In the rows, 128 means zero.
Each row of numbers stands for one thing and depends on some of the facts below. Use the named rows to name the rest.

Facts:
μ: sits directly inside; Ξ: is directly followed by; κ: refers to; θ: points at
μ J595 <- J100, J258, J593, J664, J82
μ J114 <- J103, J327, J399, J63, J805, J917, J939
μ J491 <- J13, J7
μ J633 <- J137, J176, J224, J38, J718
μ J220 <- J142, J232, J675
μ J475 <- J154, J187, J421, J429, J455, J797, J899, J990
μ J986 <- J160, J658
μ J588 <- J174, J372, J452, J781, J933, J960, J983
μ J732 <- J2, J205, J703
μ J9 <- J212, J292, J43, J975, J982
μ J383 <- J216, J802, J871
μ J799 <- J222, J456, J68, J859, J894, J988
μ J969 <- J241, J248, J312, J870
μ J47 <- J252, J536, J58, J84
μ J952 <- J274, J36, J676, J770, J872, J896
μ J584 <- J275, J696, J743
μ J523 <- J280, J509, J53, J555, J826
μ J643 <- J32, J549, J694, J705, J713, J830
μ J886 <- J346, J348, J570
μ J590 <- J35, J741, J87, J885
μ J450 <- J435, J918
μ J70 <- J441, J690, J958
μ J719 <- J457, J545, J646, J721
μ J922 <- J507
μ J471 <- J667, J687, J791, J815
μ J247 <- J71, J893, J968, J991
μ J382 <- J783, J876, J955
Ξ:
J137 > J38 > J718 > J176 > J224
J142 > J232 > J675
J2 > J205 > J703
J222 > J988 > J859 > J68 > J456 > J894
J241 > J248 > J870 > J312
J32 > J694 > J549 > J713 > J830 > J705
J346 > J570 > J348
J35 > J885 > J741 > J87
J36 > J274 > J770 > J896 > J872 > J676
J399 > J63 > J327 > J103 > J805 > J917 > J939
J421 > J899 > J187 > J455 > J154 > J990 > J797 > J429
J43 > J975 > J212 > J982 > J292
J435 > J918
J53 > J509 > J826 > J555 > J280
J658 > J160
J664 > J100 > J593 > J82 > J258
J696 > J743 > J275
J7 > J13
J721 > J646 > J545 > J457
J781 > J372 > J933 > J452 > J983 > J174 > J960
J802 > J871 > J216
J815 > J791 > J687 > J667
J84 > J252 > J58 > J536
J876 > J783 > J955
J893 > J71 > J991 > J968
J958 > J690 > J441
κ J705 <- J100, J160, J47
κ J633 <- J100
κ J399 <- J100, J457, J82
κ J53 <- J100, J220, J32, J955
κ J71 <- J103
κ J664 <- J13, J216, J248, J830, J939
κ J274 <- J13, J32
κ J893 <- J160
κ J220 <- J2, J676, J859
κ J815 <- J212, J457, J545, J675
κ J247 <- J220, J53, J893
κ J894 <- J224, J523, J570
κ J986 <- J232, J399
κ J43 <- J241, J893
κ J802 <- J247
κ J570 <- J247, J664, J703
κ J676 <- J248, J507
κ J7 <- J252, J47
κ J955 <- J252, J675, J815, J968
κ J523 <- J348, J718, J893, J986
κ J70 <- J38
κ J348 <- J38, J475, J87
κ J990 <- J399, J667
κ J252 <- J399, J70, J718
κ J667 <- J399, J859
κ J475 <- J421
κ J718 <- J421, J917
κ J703 <- J421, J7
κ J212 <- J421
κ J2 <- J43, J893
κ J452 <- J475
κ J675 <- J491
κ J248 <- J549
κ J491 <- J667
κ J507 <- J667, J82
κ J32 <- J687
κ J687 <- J70
κ J805 <- J802
κ J382 <- J805
κ J154 <- J815, J830
κ J160 <- J82
κ J783 <- J859
κ J545 <- J859
κ J696 <- J876
κ J103 <- J894
κ J457 <- J917
κ J84 <- J990
[J100, J114, J830] θ J968
[J100, J222] θ J82
[J13, J274, J590, J894] θ J643
[J154] θ J713
[J160, J216, J258, J292, J327, J675, J986] θ J174
[J174, J224, J275, J372, J452, J545, J658, J676, J690, J705, J781, J797, J805, J826, J830, J872, J876, J893, J9] θ J70
[J187] θ J675
[J187, J799, J896] θ J327
[J187, J224, J452, J471, J705, J719, J797, J894, J899] θ J969
[J187, J38] θ J114
[J2, J435, J9] θ J918
[J205, J248] θ J176
[J212, J399, J990] θ J224
[J212] θ J100
[J212] θ J870
[J216] θ J658
[J224, J348, J570, J676] θ J160
[J224, J441, J719] θ J781
[J232, J292, J35, J687, J721] θ J859
[J232, J799] θ J274
[J241] θ J2
[J241] θ J53
[J247] θ J241
[J252, J886] θ J292
[J312] θ J719
[J32, J870] θ J47
[J346] θ J212
[J372] θ J694
[J429, J593, J658, J696, J743] θ J986
[J441] θ J799
[J450] θ J588
[J455, J584, J667] θ J382
[J456, J802, J82] θ J646
[J47, J570, J676, J690, J830, J988] θ J797
[J475, J545, J588, J690, J894] θ J452
[J509] θ J826
[J509] θ J933
[J523, J696] θ J705
[J536, J894] θ J732
[J536, J84] θ J32
[J536, J713, J743] θ J703
[J58] θ J103
[J667] θ J894
[J675] θ J676
[J694, J986] θ J690
[J71] θ J84
[J71] θ J545
[J718] θ J872
[J721] θ J988
[J802] θ J549
[J87] θ J63
[J885] θ J770
[J885] θ J791
[J9] θ J886
[J922] θ J216
[J958] θ J952
[J990] θ J960
[J990] θ J258

Named rows:
J958: [110 167  99 133 123 166 195 147 129 114 121  68 157 133 138 159 118 159
 136 140 141 141 143 104 144 116 110 121 129 116 106]
J952: [117 102 105 134  91 142 138 156 129 134 146 101 186 150 125 199 131 142
 130 148  96 137 161  98 108 110 112 129  90 103 132]
J896: [150 156 122 125  98 166 150  87 111 131 106 115 148 121 147 145 142 126
 171 170 132 116 138 135 137 154 129 128 156 196 139]
J770: [126 117 116 114  99 134 128 156 150 123 152 115 176 112 134 209 135 176
 133 152 100 118 175 114 116  96  97 112 106 121 133]
J274: [152 142 122 104  84 140 126  91  95 120 149  95 186  77 122 189 138 123
 158 116  98 141 177 118 124 114 112  92 142 106 134]
J643: [150  99 133 125  64 107  95 116  84 142 163 125 205  83 124 225 147 111
 160 127  71 152 178  98  88 113 126 111 120  89 163]
J694: [169 117 144 108  93 130 126  84 118 133 113  95 117 113 120 167 126  90
 195 141 142 135 133 122 133 151 129 100 129 156 126]
J859: [154  99 150  75 100  99  73 100  98 140 178 122 185  65 136 220 126 106
 129 111  87 110 160 109  63 102 108 121 115 129 170]
J545: [150 151 138  60 152 110 105  63 104 107 117  83 147 127 142 159 113  66
 190 161 137 110  96 131 102 130 159 161 143 227 151]
J721: [142 189 129 111 119 169 186  81  95 110 122  71 158 116 137 139 135 126
 182 132 153 141 145 120 134 163 119 125 172 133 112]
J382: [141  94 135 128  76 122 116 145 103 145 154 120 202 111 122 212 142 129
 142 136  81 134 170  99  95 107 129 119 116  99 145]
J893: [159 170 141  90 114 125 151  90 124 133 133  76  98 108 123 124 107  48
 176 138 176 119  92 121  90 179 120 164 138 165 101]
J2: [121 155 129  75 125 144 135 120 109 144 154  68 158  97 138 172  94  95
 117 121 114 129 128 100 108 128 106 142 110 126 123]
J732: [156  95 133 127  75 110 112 113  92 139 154 119 196 111 126 198 156 104
 163 142 101 149 152 103  95 130 129 129 126 108 141]
J536: [142 177 106 133 105 169 173  87 107 119 119 100 175 128 139 122 149 142
 154 165 129 112 130 145 152 151 137 136 176 169 130]
J918: [130  90 137 121  93 111 107 118 130 142 139 114 148  90 133 221 143 101
 165 128  92 131 167  98 105  92 109  85 119 116 134]
J87: [110 181  87 108 105 163 152 137 157 113 151 106 173 138 133 139 120 147
  82 159 116 103 135 133 113 115 101 168 125 158 109]
J658: [158 134 160 111 110 135 158  83  98 134 112  85 116 115 147 155 133  88
 210 134 167 150 127 117 113 167 139 112 156 152 127]
J986: [175 121 148 104  69  71 105 107 105 114 167 133 121 122 103 153 145  47
 173 142 139 111 108 120  52 180 145 193 121 129 110]
J555: [119 123 100 135  94 163 146 141 144 138 124 115 179 122 144 173 146 157
 112 164 109 116 151 113 132  98 111 130 125 148 137]

Which thing is each row?
No name comes twice in this set of rows, the named rows included.
[133 169 125 126 122 166 175 112 108 113 126  75 151 127 135 152 126 134
 166 134 140 143 143 109 123 138 112 119 145 131 115] : J435
[ 95 163  97 102 155 171 186 184 186 130 112  57  99 169 137 134  73 140
 104 172 154 120  88 101 128 135  95 160  77 164  72] : J802
[136 154 107  91 119 136 150 134 167 112 121  73  97 152 122 138 108  99
 136 149 144 109  96 119 110 141 121 161  95 179  83] : J38
[151 150 152 128  77 139 125  84 115 141 139 121 179 101 149 154 160 111
 158 141 125 140 159 133 117 128 139 119 156 171 162] : J292
[174 106 142 129 104 135 145 112 126 156 129 103 165 134 125 169 155  67
 190 156 127 141 134 106 108 167 173 132 155 146 120] : J588
[143 103 133 111 133 146 124 133 161 157 140 123 154 110 149 203 152  94
 184 148 115 111 157 103 101 123 151 113 136 140 121] : J933
[114 151 114  84 120 158 131 140 145 136 167  75 175 113 119 155  99 122
  88 137 105 116 140 106 117 109 106 141 108 140 121] : J507
[166  25 181 130  76  70  72 115 103 181 139 144 156  97 128 223 142  59
 202 144 100 152 141  92  60 143 151 106  98 116 163] : J969
[ 90  92 106 112 118 132 134 191 224 149 116 103 112 163 150 163  88 124
  93 182 132 101  98 115  97 100 102 164  49 183 120] : J82
[147 150 158  83 117 172 144  88 130 162 106  74 107 132 132  81 103  86
 130 174 165 116  87 139 150 191 142 160 120 226 129] : J830
[104 120 114  97 146 135 145 160 190 135  99  67  88 164 130 160  72 101
 129 174 146 109  80 105 128 120 119 148  70 188  93] : J100
[171 173 128  89 106 154 129  88 145 151 156  94 103  92  85 100 116  57
 151 146 156 114 102 148 122 193 117 154 153 154  78] : J570
[132 165 103  93 123 178 136 137 120 148 156  62 188 131 104 128  90 114
  87 148 106 132 125 115 130 159 132 165 125 127 101] : J247
[131 138  95 103 122 138 130 155 125 110 146  60 191 159 121 174 109 121
 105 151  93 129 128 102  98 109 128 175 105 135 121] : J491

Now the same things, written a new way:
Named rows:
J743: [ 99 128 145 155 131 173 175 163 124 124 120 153 117 113 150 115 101 111
 121 162 144 152 170 137 147 178 147  84]
J450: [ 85 117 145 141 136 171 174 173 128 135 103 154 117 111 127 127 117 118
 120 162 141 154 147 131 147 177 145  79]
J275: [ 49 143 128 155 127 165 150 145 129 129  79 184 131 119 145 121 107 165
 108 219 156 124 177 128 175 104 118  69]
J952: [107 141 163 151 152 129 174 169 110 127 102 136 136 110 117 116 151 130
 123 187 134 119 142 107 133 188 136  76]
J205: [ 98 127 143 152 133 166 175 161 125 125 120 148 119 115 149 118 112 106
 130 170 144 149 160 134 148 172 145  82]
J372: [ 56 146 124 150 114 155 157 154 130 120  96 172 129 123 146 120 110 145
 127 206 164 140 179 134 163 132 151  76]
J830: [ 94 109 115 154 122 192 143 144 149 164  94 165 153 100 131  98 156 146
 134 205 143 135 179 111 150 123 140  72]
J421: [110 136 118 156 142 156 166 118  93 152 115 133 158  92 124  71 173 126
 145 188 108 141 166  64 121 188 161  86]
J988: [ 89 119 135 151 128 170 175 158 128 127 120 154 116 116 154 122 114 105
 136 172 143 153 156 135 154 152 139  85]
J799: [ 97 115 150 145 137 179 177 179 130 131 110 154 113 105 130 119 109 117
 112 157 140 154 150 139 142 180 146  83]
J545: [ 62 133 132 159 119 199 140 124 146 158  97 169 150 107 150 109 159 149
 129 194 167 133 162 101 176  92 152  72]
J958: [ 96 133 144 149 124 166 180 151 118 127 107 158 118 104 156 125 117 112
 132 168 136 146 155 127 144 180 143  88]
J7: [134 154 154 164 130 163 159 131  98 148 118 142 145 104 112 103 178 133
 167 173 140 125 156  83 144 191 141  93]
J968: [125 129 158 157 142 166 153 153 122 156 121 127 170 100 130 100 188 119
 141 185 138 114 160  75 133 176 162  67]
J893: [ 69 143 113 160 110 183 145 108 130 158  85 186 141 100 137  82 153 181
 146 199 155 132 178 105 162 108 144  84]
J870: [ 97 119 141 148 136 184 171 168 125 134 118 152 125 111 147 138 108  97
 119 164 136 148 154 139 159 170 136  81]
J664: [142 159 165 171 124 168 155 133  95 145 120 145 139 112 104 115 183 133
 175 171 151 123 156  87 151 194 130  96]
J986: [132 132 139 165 135 228 152 170 120 159 113 174 121  94  95  70 104 174
 117 140 153 151 198 134 140 206 163  88]
J32: [111 119 140 155 118 205 165 131 132 159 127 154 130  96 149 107 160 105
 155 142 142 153 150 112 144 165 162  96]
J797: [ 35 111 121 152 119 172 153 148 145 124  54 167 133 121 125 149 131 132
 131 242 150 169 176 115 165 111 100  74]

Which thing is each row?
No name comes twice in this set of rows, the named rows included.
[ 97 128 156 156 115 201 168 138 134 146 117 153 128  99 152 121 150 102
 145 146 150 153 150 113 148 170 163  90] : J84
[ 91 125 145 171 116 213 133 149 158 152  82 167 148 104 123 117 165 159
 138 201 173 141 182 118 162 128 132  77] : J676
[110 114 165 161 119 223 152 155 137 149 117 151 141 106 105 134 156 107
 144 175 159 161 182  99 152 179 145  75] : J154
[ 99 128 144 153 139 187 170 175 124 127 111 154 126 107 148 121  98 117
 108 169 142 142 170 142 151 177 142  78] : J593
[121 139 142 174 130 227 155 158 130 148 129 162 132  90 142  54 109 161
 113 140 156 141 211 127 133 192 191  82] : J160
[ 66 137 147 168 114 182 139 150 149 150  65 176 134 112 130 122 129 164
 143 221 175 132 190 110 183 116 119  56] : J805
[148 147 147 167 144 172 145 151  95 156 131 137 155 116  96 109 171 127
 158 178 142 119 162  91 161 187 132  89] : J703
[127 142 151 163 151 165 152 149 109 150 126 127 164 106 128 102 181 125
 136 178 136 114 154  86 145 177 154  79] : J549
[100 151 159 164 148 124 173 163 105 127 109 123 135 113 145 111 131 113
 148 185 138 125 162 100 152 188 138  69] : J63
[ 97 109 155 163 128 216 153 161 144 143 102 138 147  99 123 122 151 109
 130 179 149 165 182  97 140 180 154  78] : J990
[ 73 154 134 162 137 146 135 129 120 153  77 161 156 105 101  79 181 195
 137 225 156 109 166  75 158 114 140  69] : J70
[ 90 113 149 144 132 183 175 165 124 131 117 156 128 113 128 133 109  93
 118 184 137 154 179 114 144 177 134  67] : J455

The same things again, as new rows of numbers:
Some things and their rows:
J732: [112 135 124 130 136 136 132 130 120 122 135 127 150 115 117 113 106 136
 144 138 121 119 124 124 135 126 137 108 127 119]
J975: [103 140 123 136 137 136 119 128 113 125 129 133 146 126 130 112 107 143
 148 126 116 118 125 121 134 133 133 123 136 120]
J986: [139 187 160 134 106 109 171 131 151 170 204 123  97 113 164 113 159 157
 101 160 111 118 164 166 148 150 165 174 132 183]
J593: [125 157 149 142 127 126 135 124 128 130 138 126 120 131 124 116 107 134
 125 123 125 124 149 137 125 122 132 137 138 143]
J13: [134 135 140 101 139  98 110 123 114 163 137 115 122 137 137 123 112 146
 130 129 152  98  92 128 116 119 117 124 162 121]
J7: [113 133 122 117 140 127 105 129 126 127 153 131 133 114 144 112 127 146
 147 145 136 114 105 120 131 145 118 130 142 114]
J922: [114 150 143 132 130 127 142 124 131 135 137 118 131 122 115 122 108 133
 124 129 119 118 134 134 129 124 136 124 132 136]
J507: [113 126 124 116 141 113 106 137 112 132 139 131 128 122 141 106 113 139
 147 140 149 112 112 117 119 135 120 120 162 120]
J676: [128 109 164  77 147 108 113 123 102 123 104 110 101 104 117 108 133 125
 110 141 182 107 111 163  93 137 127 122 163 196]
J885: [109 145 134 134 133 132 126 122 118 133 128 128 135 129 129 122 110 142
 137 121 116 113 127 129 130 129 132 132 132 126]
J694: [112 152 145 130 133 131 130 120 123 135 129 123 129 129 129 122 112 143
 124 119 114 113 129 138 128 130 132 141 134 140]
J918: [101 139 120 136 138 136 116 129 111 124 129 133 145 125 132 111 106 141
 152 126 116 120 126 120 136 135 131 125 135 120]
J555: [108 139 116 137 128 132 139 135 111 111 124 137 136 119 125 113 105 131
 143 135 130 127 132 126 130 128 134 111 147 121]
J990: [146 117 134 149 133  97 155 125 122 144 121 126  97 118 110 117 131 123
 142 149 144 107 119 131 133 138 140 118 125 137]
J383: [107 137 126 131 136 137 134 130 121 125 136 126 150 114 120 112 106 135
 145 137 122 123 127 123 135 127 137 110 128 125]
J721: [103 153 143 133 134 131 125 120 139 132 143 118 125 128 117 128 109 135
 128 121 116 117 127 138 131 129 120 142 130 121]
J859: [133 137 134 130 135 116 115 138 126 131 150 135 131 120 140 100 111 143
 135 142 144 118 130 109 116 132 128 121 156 124]
J457: [160 111 127 138 124 134 138 141 142 109 126 161 127  97 133 108 132 154
 112 159 126 120 123  91 106 155 123 118 137 116]
J327: [112 187 181 153 118 107 150 130 149 151 165 115  97 137 133 117 100 128
  97 119 109 127 187 146 117 121 134 169 152 176]
J939: [113 124 117  98 149 105 110 154 104 150 133 117 120 115 135  95 108 116
 157 153 167 102 123 132 110 126 138 105 166 127]

Name these rows:
No name comes twice in this set of rows, the named rows included.
[ 76 141 179 114 137 139 134 123 108  86 110 116 100  93 112  99 136 114
  98 129 134 136 178 187 109 154 147 157 143 252] : J174
[152 131 131 119 122 116 141 130 126 133 131 137 117 117 136 121 124 146
 118 145 145 114 115 131 118 131 131 121 149 122] : J667
[111 163 178 122 131  78 121 135 126 166 174 105  96 136 147 101 103 130
 112 132 153 117 153 137 111 121 120 150 190 179] : J216
[152 138 139 114 128 135 123 121 148 133 151 133 120 112 142 127 146 163
 111 146 127 107 109 134 124 148 127 147 120 116] : J399
[198 148 112  78 115 121 158 113 112 163 118 122 100 129 141 145 159 149
 132 153 169  86  91 188 134 119 167 124 110 101] : J894
[113 129 142 102 144 106 104 127 127 144 153 117 122 122 137 115 120 143
 131 139 150 107  98 122 119 134 106 131 159 123] : J2
[112 130 143  95 147  90  96 131 105 164 148 112 125 133 145 110 105 142
 138 134 161  98  92 125 116 122 113 120 182 136] : J248
[115 137 125 125 135 136 138 128 124 130 132 125 148 119 112 119 107 139
 143 136 122 116 123 126 133 120 139 109 124 114] : J643
[123 104 143  95 152  96 103 144 118 152 148 117 137 110 130  98 104 141
 133 156 167 105  93  97 102 128 108  98 178 134] : J220
[180  98 170 110 137 154 110 103 126  68  87 151 124  88 115 111 158 163
  83 140 153 121 108 126  92 165 121 134 119 184] : J545
[ 91 119 148  97 141 156 123 110  85  58  81 129 128  90 113 103 142 126
 120 130 154 137 131 177 119 154 141 122 140 216] : J872
[109 151 143 137 132 127 129 123 124 138 135 122 127 131 129 121 108 143
 128 119 112 116 137 135 130 128 132 145 138 136] : J743

